The symbols move the elements like this.
ru: q890->q33, q353->q451, q899->q249, q585->q325, q456->q914, q386->q581, q855->q955, q54->q163, q33->q396, q581->q992, q236->q890, q446->q546, q352->q282, q883->q16, q562->q446, q18->q339, q746->q693, q325->q316, q914->q398, q864->q655, q92->q855, q343->q592, q799->q628, q48->q353, q717->q746, q378->q883, q992->q876, q234->q18, q339->q935, q908->q747, q592->q280, q419->q92, q97->q257, q316->q599, q546->q374, q163->q114, q398->q440, q451->q252, q815->q54, q280->q107, q655->q899, q16->q619, q257->q908, q593->q717, q628->q352
gu: q890->q236, q353->q48, q693->q746, q899->q655, q249->q899, q855->q92, q54->q815, q33->q890, q581->q386, q446->q562, q619->q16, q352->q628, q883->q378, q18->q234, q746->q717, q325->q585, q914->q456, q955->q855, q92->q419, q114->q163, q717->q593, q252->q451, q992->q581, q374->q546, q339->q18, q908->q257, q592->q343, q107->q280, q396->q33, q935->q339, q876->q992, q316->q325, q546->q446, q163->q54, q398->q914, q451->q353, q747->q908, q280->q592, q440->q398, q655->q864, q16->q883, q257->q97, q599->q316, q282->q352, q628->q799
pe: q890->q325, q353->q92, q693->q107, q899->q451, q585->q456, q456->q815, q249->q252, q386->q864, q855->q546, q54->q628, q33->q316, q581->q655, q236->q585, q446->q581, q619->q747, q352->q33, q883->q257, q562->q386, q18->q883, q746->q280, q325->q914, q914->q54, q955->q374, q864->q48, q92->q446, q343->q234, q799->q236, q48->q419, q114->q282, q717->q592, q252->q955, q378->q97, q992->q899, q374->q876, q234->q378, q339->q16, q908->q746, q592->q18, q107->q935, q396->q599, q935->q619, q419->q562, q876->q249, q97->q593, q316->q398, q546->q992, q163->q352, q398->q163, q451->q855, q747->q693, q815->q799, q280->q339, q440->q114, q655->q353, q16->q908, q257->q717, q593->q343, q599->q440, q282->q396, q628->q890
fe: q890->q628, q353->q655, q693->q747, q899->q992, q585->q236, q456->q585, q249->q876, q386->q562, q855->q451, q54->q914, q33->q352, q581->q446, q236->q799, q446->q92, q619->q935, q352->q163, q883->q18, q562->q419, q18->q592, q746->q908, q325->q890, q914->q325, q955->q252, q864->q386, q92->q353, q343->q593, q799->q815, q48->q864, q114->q440, q717->q257, q252->q249, q378->q234, q992->q546, q374->q955, q234->q343, q339->q280, q908->q16, q592->q717, q107->q693, q396->q282, q935->q107, q419->q48, q876->q374, q97->q378, q316->q33, q546->q855, q163->q398, q398->q316, q451->q899, q747->q619, q815->q456, q280->q746, q440->q599, q655->q581, q16->q339, q257->q883, q593->q97, q599->q396, q282->q114, q628->q54
zi: q353->q592, q693->q114, q899->q746, q249->q693, q386->q97, q855->q339, q581->q257, q446->q883, q619->q599, q883->q325, q562->q378, q18->q890, q746->q163, q955->q935, q864->q593, q92->q18, q343->q799, q48->q343, q717->q54, q252->q107, q378->q585, q992->q908, q374->q619, q234->q236, q339->q33, q908->q398, q592->q628, q107->q282, q935->q396, q419->q234, q876->q747, q97->q456, q546->q16, q451->q280, q747->q440, q280->q352, q655->q717, q16->q316, q257->q914, q593->q815
da: q890->q18, q693->q249, q585->q378, q456->q97, q54->q717, q33->q339, q236->q234, q619->q374, q352->q280, q883->q446, q18->q92, q746->q899, q325->q883, q914->q257, q343->q48, q799->q343, q114->q693, q717->q655, q378->q562, q234->q419, q339->q855, q908->q992, q592->q353, q107->q252, q396->q935, q935->q955, q97->q386, q316->q16, q163->q746, q398->q908, q747->q876, q815->q593, q280->q451, q440->q747, q16->q546, q257->q581, q593->q864, q599->q619, q282->q107, q628->q592

In the rows, 51 stands for zero.

The rows follow the links: the fewer symbols apart two elements are, the more alike their rows tend to be.

Each row, then its element:
[ 31  39  49  59  58  42  69  74  56  60  63  46  76  43  39  44  57  88  44  60  59  56  42  26  29  43  29  64  33  47  41  38  88  63  43  50  71  76  42  59  33]: q899
[ 44  76  51  51  48  69  66  35  42  48  47  43  70  83  62  69  26  75  56  32  40  50  60  35  70  47  26  33  56  63  53  75  63  43  58  54  41  19  45  42  62]: q419
[ 53  66  48  59  41  64  53  79  37  58  70  23  51  72  35  72  78  46  38  20  43  58  66  51  56  38  43  38  37  48  42  70  66  69  62  50  72  44  49  39  31]: q592
[ 33  64  45  55  54  63  69  73  56  59  70  49  76  65  41  62  55  87  45  64  44  57  44  27  32  42  30  44  32  71  43  63  85  64  46  48  73  48  38  58  32]: q655
[ 42  76  51  48  55  77  58  37  56  43  38  58  68  76  63  72  17  73  57  58  39  47  52  38  55  58  42  38  55  75  57  74  53  38  49  49  36  18  47  51  59]: q562
[ 71  62  47  56  42  59  31  68  43  56  60  32  25  58  36  66  90  11  46  35  42  58  61  69  51  41  66  40  43  47  42  59  44  63  63  45  72  49  57  46  39]: q628
[ 52  26  53  54  41  24  51  63  43  45  58  36  53  23  64  21  67  57  56  33  64  52  63  49  73  48  41  72  62  18  56  24  54  61  53  54  61  81  48  46  41]: q107
[ 46  74  41  44  34  64  49  31  32  64  38  40  52  73  33  75  34  45  34  17  37  43  71  52  56  60  37  39  29  47  42  72  39  42  73  35  31  22  54  34  63]: q18
[ 64  20  52  52  57  29  43  48  62  46  49  63  31  24  61  19  60  29  62  71  65  52  41  67  42  53  79  66  62  37  59  25  34  47  39  54  49  77  62  61  52]: q440
[ 51  33  45  63  54  40  51  80  55  61  68  46  51  32  34  44  85  47  38  67  57  56  36  49  28  36  59  67  30  48  44  34  69  67  46  47  85  84  52  59  30]: q746
[ 67  39  45  60  55  39  37  76  58  61  63  46  29  36  38  44  94  17  39  59  54  55  41  73  36  40  78  56  45  42  39  39  44  62  48  52  71  71  58  49  36]: q163

Each walk starts at a row. The symbols on each line, taken left to right, move it on to the next element.
Each answer is a row, close to the row of the element it stands for.
[ 51  85  51  54  56  76  58  75  60  45  66  49  49  82  62  76  73  52  58  59  32  52  42  52  54  44  54  28  63  86  58  79  59  63  49  64  68  32  50  57  35]
pe da zi pe da pe pe [ 39  80  56  47  55  74  61  47  58  43  50  63  68  80  56  71  30  83  54  67  34  52  33  32  43  57  41  33  59  84  56  74  61  46  38  58  51  27  45  60  49]
fe pe zi zi ru ru [ 67  41  47  57  59  46  38  42  68  60  50  70  24  41  43  43  72  14  44  79  59  53  37  75  23  53  86  58  42  56  42  39  24  48  42  44  47  63  57  57  54]
[ 50  88  53  47  42  71  50  32  44  43  47  43  49  87  61  79  39  49  57  35  36  47  65  52  77  57  42  32  63  67  57  80  47  46  60  52  34   9  50  42  54]
ru pe ru pe ru [ 48  17  57  55  59  21  51  45  63  41  52  68  50  18  64  17  49  52  60  72  66  51  36  47  49  50  59  72  59  39  57  17  51  51  39  57  49  79  52  65  53]
pe gu pe fe pe fe fe ru fe [ 53  21  54  44  53  26  52  25  56  44  38  60  47  18  63  18  34  54  61  52  68  47  48  50  59  55  49  73  60  29  56  21  35  38  48  51  30  71  47  49  68]
[ 53  40  46  42  57  39  50  18  57  64  29  73  56  35  32  45  18  52  35  57  56  44  46  54  29  65  56  60  36  41  40  33  30  31  49  35  16  51  52  55  76]
fe da ru gu fe ru [ 37  25  51  56  39  26  58  64  47  47  60  37  65  22  60  23  47  76  56  41  62  54  53  35  69  46  32  67  56  24  54  28  76  61  58  60  62  85  50  43  40]
zi da gu pe gu [ 35  62  46  49  38  61  71  35  39  60  45  40  77  68  40  66  15  88  37  34  43  49  64  31  55  57  16  43  37  45  42  57  61  38  61  46  42  32  40  35  57]
[ 65  24  54  45  47  28  43  29  54  47  43  63  30  27  59  24  42  23  50  56  65  47  48  63  52  57  66  66  65  27  53  23  23  39  52  55  32  66  56  52  69]
pe pe da zi pe fe [ 63  25  54  57  54  28  39  71  52  47  61  54  34  26  56  21  85  26  55  60  62  52  46  64  58  37  71  65  66  30  54  30  43  63  45  61  70  83  61  54  41]
gu fe fe ru da pe fe zi gu [ 68  41  45  44  52  43  37  22  57  61  37  63  25  40  40  47  44   8  45  53  60  42  48  71  40  59  78  62  42  43  46  41  16  33  52  37  29  52  66  54  68]
[ 49  19  55  49  43  20  48  42  39  44  47  45  52  18  61  19  42  52  56  31  66  47  62  50  75  53  43  72  58  11  59  18  40  41  60  56  39  73  50  43  57]
da fe zi gu da fe fe pe ru [ 40  26  56  55  53  29  64  70  57  45  62  47  69  24  59  24  56  80  58  59  68  56  42  39  59  50  30  68  56  31  57  26  76  60  44  59  65  88  43  55  37]
zi fe gu fe gu da [ 34  60  46  44  51  58  61  29  54  59  38  66  75  59  43  65   7  83  43  55  46  49  44  33  38  62  36  41  38  67  48  63  59  38  51  40  25  28  43  54  66]
[ 61  75  52  44  41  76  34  36  42  43  47  44  38  79  58  70  56  21  60  32  37  46  60  71  69  55  60  32  60  68  54  75  33  45  61  54  44  16  56  39  56]
ru ru gu pe gu pe ru gu fe [ 66  75  56  42  48  71  35  29  52  47  39  65  38  74  61  69  49  30  60  56  38  46  51  63  58  57  72  34  63  76  55  79  22  38  50  49  32  19  62  49  60]
ru da fe ru zi gu [ 69  62  47  46  40  57  32  37  40  60  41  43  21  64  38  62  63   9  41  26  49  43  65  75  56  54  68  38  45  44  43  62  21  43  66  39  41  29  61  42  64]
[ 32  41  47  58  45  39  63  67  37  56  66  28  79  37  39  48  47  83  40  35  55  55  61  26  49  41  22  60  31  27  41  38  88  63  62  45  68  74  37  43  41]
fe ru zi gu ru pe da fe gu fe [ 31  31  45  50  64  36  60  47  67  62  46  65  77  39  39  41  24  85  47  79  58  48  38  31  19  57  40  66  34  59  42  41  72  49  36  45  54  61  37  62  54]
pe gu gu pe pe ru ru fe pe [ 33  42  47  48  44  38  65  42  39  59  43  43  74  40  37  47  14  86  43  28  61  43  62  33  56  57  18  56  32  25  44  40  63  42  64  41  45  51  46  39  60]
[ 38  80  53  58  51  74  61  71  54  44  59  50  71  79  64  73  55  80  56  58  39  53  43  35  55  47  42  30  57  76  60  78  78  58  47  60  70  33  44  53  39]
pe zi pe da fe [ 39  77  53  54  46  73  61  67  45  49  64  34  69  78  57  75  48  83  60  37  34  49  59  34  72  46  25  33  57  63  58  79  74  55  55  62  66  32  42  47  43]
pe zi da ru zi pe [ 51  68  43  42  55  67  50  16  52  60  38  70  51  68  32  69  15  55  39  61  43  42  46  54  32  59  55  42  40  65  47  65  32  29  44  36  19  20  52  52  75]
[ 70  39  48  51  38  40  31  38  42  63  43  43  22  38  40  51  60  12  42  29  63  46  65  70  59  54  66  58  45  23  39  37  15  40  62  40  37  57  61  36  61]
pe ru da gu pe [ 51  34  46  49  62  43  54  45  69  58  51  76  49  33  32  42  44  51  38  91  56  49  29  48  13  54  65  61  30  60  39  35  45  51  34  36  49  63  53  66  60]
fe ru pe fe gu ru fe gu fe pe [ 53  31  43  42  32  37  50  32  34  65  40  41  56  28  32  44  30  48  38  17  63  50  72  51  59  58  36  61  32  12  38  34  43  36  66  35  32  60  55  31  61]
[ 34  60  45  47  59  62  71  44  66  62  50  65  76  61  32  65  27  83  44  79  49  48  32  31  20  50  39  41  33  76  41  57  71  52  40  40  52  36  43  68  54]
ru pe gu gu ru pe fe ru gu pe [ 32  57  44  60  43  58  66  70  41  60  59  27  76  58  38  65  46  87  39  33  44  56  66  32  51  44  16  42  32  52  37  60  83  59  60  52  73  47  35  46  40]
fe fe pe pe zi fe [ 53  65  43  61  57  67  52  83  55  61  71  48  52  71  31  69  84  51  37  69  42  59  42  52  19  40  58  42  32  72  45  64  75  68  39  50  82  53  49  56  28]
